Below is a small trained network, with its code and all its weights. Each question gives an input and a target symbol and asks what happens when units are switched off, that is, made to give their printed mean instead of their output.

import numpy as np


def w(rows, s, z=0):
    codes = np.array(rows[::2]) - 128.0
    scale = np.full(codes.shape[1], s)
    scale[-1] = z or s
    return codes * scale


def norm(h):
    return h / np.sqrt((h * h).mean(-1, keepdims=True) + 1e-5)


def f(y):
    return y / 2 * (1 + np.tanh(0.7978845608 * (y + 0.044715 * y**3)))


def softmax(a):
    e = np.exp(a - a.max(-1, keepdims=True))
    return e / e.sum(-1, keepdims=True)


def log_softmax(a):
    a = a - a.max(-1, keepdims=True)
    return a - np.log(np.exp(a).sum(-1, keepdims=True))


def net(x, mask):
    ids = ['Πβεμξτ'.index(c) for c in x.split()]
    T = len(ids)
    res = E[ids] + P[:T]
    u = 0
    for l in range(2):
        r = norm(res)
        for j in range(3):
            rows = slice(3 * j, 3 * j + 3)
            q, k, v = (r @ M[l][rows].T for M in (Q, K, V))
            z = softmax(np.where(np.tri(T) > 0, q @ k.T / 3**0.5, -1e9)) @ v
            o = O[l][rows]
            res = res + np.where(mask[u + j], z, o[:, -1]) @ o[:, :-1]
        u += 3
        y = f(norm(res) @ A[l][:, :-1].T + A[l][:, -1])
        res = res + np.where(mask[u : u + 8], y, B[l][:, -1]) @ B[l][:, :-1]
        u += 8
    return log_softmax(norm(res)[-1] @ U[:, :-1].T + U[:, -1])


Q, K, V, O, A, B = {}, {}, {}, {}, {}, {}
E = w([
[123,110,181,81,12,81,151,91,132,154],'Π',
[43,209,158,189,98,151,177,93,84,114],'β',
[188,211,219,132,249,152,136,164,140,154],'ε',
[62,119,156,22,113,141,1,122,100,108],'μ',
[86,197,82,142,150,69,109,103,170,81],'ξ',
[64,131,114,31,96,91,76,9,151,169],'τ',
],0.0097)
P = w([
[142,84,127,62,65,101,185,252,163,117],'0',
[109,169,197,192,135,49,51,125,132,66],'1',
[128,133,117,119,162,95,171,154,94,218],'2',
[205,165,49,66,79,173,121,213,90,17],'3',
[162,204,126,215,18,173,18,57,82,127],'4',
[17,156,100,62,155,116,157,106,152,179],'5',
],0.011)
Q[0] = w([
[82,144,130,79,158,107,149,134,132,150],'0.h0',
[137,175,168,144,110,92,82,91,118,151],'0.h0',
[200,187,53,79,104,150,124,156,80,106],'0.h0',
[105,190,150,111,93,108,89,110,95,146],'0.h1',
[159,187,169,153,85,136,92,145,167,43],'0.h1',
[100,157,251,147,114,93,86,89,115,178],'0.h1',
[128,114,162,165,119,128,162,167,136,74],'0.h2',
[110,100,112,131,165,132,190,139,134,98],'0.h2',
[99,101,154,91,115,82,140,199,105,89],'0.h2',
],0.012)
K[0] = w([
[55,71,111,105,73,136,110,163,124,73],'0.h0',
[103,107,64,118,122,101,140,164,85,232],'0.h0',
[146,176,54,81,192,143,71,2,113,129],'0.h0',
[153,94,184,116,138,178,132,103,136,178],'0.h1',
[141,149,115,134,131,123,102,14,142,175],'0.h1',
[105,34,159,137,129,171,158,143,113,195],'0.h1',
[156,115,123,119,176,133,76,109,91,120],'0.h2',
[108,129,181,124,139,98,92,132,90,94],'0.h2',
[140,56,140,85,142,151,87,164,104,84],'0.h2',
],0.0096)
V[0] = w([
[181,151,145,116,210,165,71,203,233,151],'0.h0',
[79,203,52,103,176,130,99,103,153,119],'0.h0',
[158,160,187,191,120,157,215,173,63,92],'0.h0',
[67,129,134,152,113,101,150,168,91,2],'0.h1',
[97,153,147,115,97,141,63,166,123,144],'0.h1',
[88,153,253,133,111,170,123,134,54,106],'0.h1',
[85,137,164,158,149,67,91,112,108,113],'0.h2',
[101,150,126,150,114,142,160,119,103,178],'0.h2',
[59,138,83,136,169,83,83,128,109,143],'0.h2',
],0.008)
O[0] = w([
[23,61,136,245,106,138,68,41,202,143,76],'0.h0',
[182,95,105,125,159,222,253,93,119,125,113],'0.h0',
[127,64,125,134,42,156,48,242,152,161,17],'0.h0',
[99,93,186,152,118,139,172,168,83,148,200],'0.h1',
[144,140,90,208,200,124,231,97,116,173,253],'0.h1',
[31,51,93,135,124,77,155,155,36,247,187],'0.h1',
[160,69,161,34,71,71,81,61,133,174,133],'0.h2',
[201,160,103,64,91,96,152,195,144,105,105],'0.h2',
[209,12,195,47,97,83,141,103,105,131,134],'0.h2',
],0.0058,0.005)
A[0] = w([
[59,99,148,103,201,126,171,150,104,153,131],'0.n0',
[171,127,105,50,139,173,95,190,106,77,157],'0.n1',
[61,85,139,138,152,162,152,176,131,53,139],'0.n2',
[194,186,159,131,112,101,40,91,159,46,15],'0.n3',
[184,144,172,75,167,155,186,117,158,183,208],'0.n4',
[97,211,127,141,119,174,193,92,160,6,199],'0.n5',
[165,2,103,128,131,209,192,198,114,83,68],'0.n6',
[133,136,180,133,61,130,134,149,97,111,252],'0.n7',
],0.0083,0.0028)
B[0] = w([
[199,132,96,154,64,64,128,140,145,91,248],'0.n0',
[135,122,92,147,162,151,150,112,70,157,173],'0.n1',
[175,105,198,164,111,81,176,117,202,114,166],'0.n2',
[143,176,173,143,61,203,156,108,125,126,169],'0.n3',
[63,94,89,131,109,137,145,147,116,91,210],'0.n4',
[108,111,147,46,178,151,139,134,115,177,255],'0.n5',
[100,139,166,117,91,254,125,103,73,60,165],'0.n6',
[202,102,89,124,212,158,88,147,170,122,192],'0.n7',
],0.0097,0.0059)
Q[1] = w([
[145,174,208,161,160,136,124,48,127,158],'1.h0',
[107,168,78,149,104,150,135,134,150,211],'1.h0',
[56,137,114,84,180,53,102,148,148,159],'1.h0',
[67,102,81,64,151,102,170,141,117,121],'1.h1',
[180,131,137,156,111,254,143,65,83,166],'1.h1',
[127,179,114,142,150,78,86,115,140,213],'1.h1',
[136,145,191,138,66,123,147,162,90,47],'1.h2',
[148,121,148,142,105,84,137,123,150,30],'1.h2',
[136,134,147,101,105,169,172,103,78,101],'1.h2',
],0.01)
K[1] = w([
[169,161,110,119,134,128,182,127,191,113],'1.h0',
[155,209,61,121,160,59,80,191,121,108],'1.h0',
[93,143,233,165,118,72,101,137,226,118],'1.h0',
[51,73,173,82,163,157,180,142,158,169],'1.h1',
[183,125,7,109,119,137,134,73,79,111],'1.h1',
[103,197,174,126,175,57,116,123,168,173],'1.h1',
[144,103,110,100,145,93,158,160,125,169],'1.h2',
[89,89,129,97,120,78,184,139,181,152],'1.h2',
[106,127,122,104,56,145,126,121,83,192],'1.h2',
],0.011)
V[1] = w([
[96,147,106,192,103,241,153,153,87,129],'1.h0',
[148,168,143,75,113,235,80,169,181,78],'1.h0',
[95,201,209,173,141,209,118,79,80,134],'1.h0',
[189,77,82,99,112,124,229,45,35,139],'1.h1',
[63,125,80,241,170,43,106,114,78,186],'1.h1',
[138,253,113,137,90,108,92,35,73,60],'1.h1',
[104,144,149,103,173,47,81,158,158,141],'1.h2',
[116,137,99,132,151,6,118,142,96,125],'1.h2',
[58,90,177,151,126,114,177,128,187,136],'1.h2',
],0.0063)
O[1] = w([
[150,206,235,153,113,54,94,83,214,131,27],'1.h0',
[255,136,171,116,71,23,184,160,193,77,66],'1.h0',
[159,128,214,174,23,186,156,151,207,130,93],'1.h0',
[61,59,39,114,179,21,120,104,175,81,199],'1.h1',
[130,168,92,23,191,84,226,88,150,166,68],'1.h1',
[44,157,151,135,167,42,195,242,85,114,190],'1.h1',
[70,128,76,111,127,124,192,114,202,134,192],'1.h2',
[139,156,141,79,155,128,60,123,164,190,254],'1.h2',
[28,139,105,98,190,192,145,108,90,45,150],'1.h2',
],0.0065,0.003)
A[1] = w([
[101,63,130,178,85,5,145,122,170,70,22],'1.n0',
[89,158,148,211,116,142,113,118,135,118,107],'1.n1',
[173,112,93,106,149,122,93,141,118,209,2],'1.n2',
[115,194,158,97,101,153,148,134,114,160,49],'1.n3',
[162,155,144,113,98,184,135,61,122,135,105],'1.n4',
[99,96,77,175,105,156,84,123,150,131,81],'1.n5',
[119,99,89,134,121,185,121,109,83,102,64],'1.n6',
[149,145,159,183,90,148,104,168,135,146,116],'1.n7',
],0.013,0.0045)
B[1] = w([
[128,80,72,253,105,71,143,137,142,65,254],'1.n0',
[125,93,62,99,130,101,100,147,165,182,154],'1.n1',
[190,82,154,129,151,123,108,118,161,116,179],'1.n2',
[149,117,178,167,89,130,125,124,113,60,189],'1.n3',
[121,74,182,151,137,214,159,105,183,125,173],'1.n4',
[141,177,137,183,130,127,105,130,189,128,154],'1.n5',
[103,174,106,142,105,113,106,152,150,187,187],'1.n6',
[88,178,100,119,120,80,160,110,116,134,195],'1.n7',
],0.016,0.0062)
U = w([
[142,221,181,104,47,97,101,197,75,110,180],'Π',
[254,80,135,75,158,83,41,145,138,172,161],'β',
[83,172,114,169,119,146,37,142,246,222,23],'ε',
[62,133,78,47,201,127,145,103,69,135,216],'μ',
[135,53,63,214,124,63,125,132,147,40,6],'ξ',
[136,70,215,127,131,230,141,79,140,93,200],'τ',
],0.0056,0.0019)

Each question gives the input, a string of symbols that net reads in full, and the target symbol t.
The units are the heads (3 rows each of Q, K, V and O) and the neurons (one row each of A and B). Each row of codes is followed by its name. A weight is (code - 128) times the scale printed after its matrix; where a second scale follows, it is the last column's (O, A, B and U).
mask holds one flag per unit, layer by layer, with each layer's heads first. A switched-off unit (its flag False) gives its mean, the last column of its rows in O or B, instead of its output. The means were averaged over made-up inputs and are rounded, as every weight is.
A unit's drop is (log p(t) with every unit on - log p(t) with that unit switched off) / (log p(t) with every unit on - log p(t) with every unit switched off).
The circuit of an input: a set's keep is (log p(t) with only the set's units on - log p(t) with every unit switched off) / (log p(t) with every unit on - log p(t) with every unit switched off). Starting from the 12 units with the biggest drops (on a tie, the unit counted first), units are removed one at a time, each time the one whose removal leaves the highest keep (on an exact tie, the one counted first), for as long as the keep stays at least 0.8.
circuit, biggest first: the units of the circuit, biggest drop first
unit that matters most: the unit with the biggest drop
k most important neurons: the k neurons with the biggest drops, biggest first
top k neurons in layer l: the k neurons of layer l with the biggest drops, biggest first
which heads matter: for each layer, one digit per head in row order, 1 if its drop is at least 0.15 and else 0, layers parted by /
input τ Π Π μ β μ, target ξ: which heads matter	010 / 000
input ξ μ τ ξ ξ μ, target ε: unit that matters most	1.h1
input ξ μ ε, target ε: top 2 neurons in layer 0	[0.n4; 0.n5]
input μ β τ β μ, target τ: circuit, biggest first	[1.n4; 0.h0]
input ξ ε τ τ ξ, target τ: circuit, biggest first	[0.n3; 1.n4]
input ξ τ ξ, target ε: which heads matter	000 / 010
input ξ μ τ, target ε: 2 most important neurons	[0.n5; 0.n4]
input ξ β β β, target Π: circuit, biggest first	[1.h0; 1.n0]
input μ ε ξ, target μ: which heads matter	000 / 110
input ξ μ ξ, target ε: which heads matter	010 / 010
input ξ μ τ Π, target μ: which heads matter	100 / 000
input τ ξ β μ, target τ: which heads matter	100 / 100
input Π τ Π Π ξ, target Π: circuit, biggest first	[0.h0; 1.n0]
input ε τ ε μ β, target ε: unit that matters most	0.h0
input μ Π τ ε Π, target τ: which heads matter	110 / 000
input Π τ β τ ξ, target β: which heads matter	100 / 000
input ξ β μ Π ε, target μ: which heads matter	000 / 010
input Π ξ μ ξ, target τ: which heads matter	100 / 100
input τ τ μ τ ξ μ, target ξ: 2 most important neurons	[0.n3; 0.n0]
input Π Π μ τ ε Π, target Π: which heads matter	100 / 010
input μ Π ξ τ ξ ξ, target μ: 2 most important neurons	[0.n0; 1.n0]
input Π ξ ε Π, target τ: which heads matter	000 / 100
input μ μ β μ τ, target β: which heads matter	000 / 000
input ξ Π τ, target ε: most important neuron	[0.n5]
input τ μ Π τ ε ε, target ξ: top 2 neurons in layer 0	[0.n4; 0.n3]
input ε τ τ ξ β, target τ: which heads matter	010 / 000
input ξ ε β ξ Π Π, target ε: unit that matters most	0.h1
input ε τ ε, target τ: which heads matter	100 / 010
input τ ξ τ μ μ ε, target ξ: 2 most important neurons	[0.n3; 1.n0]
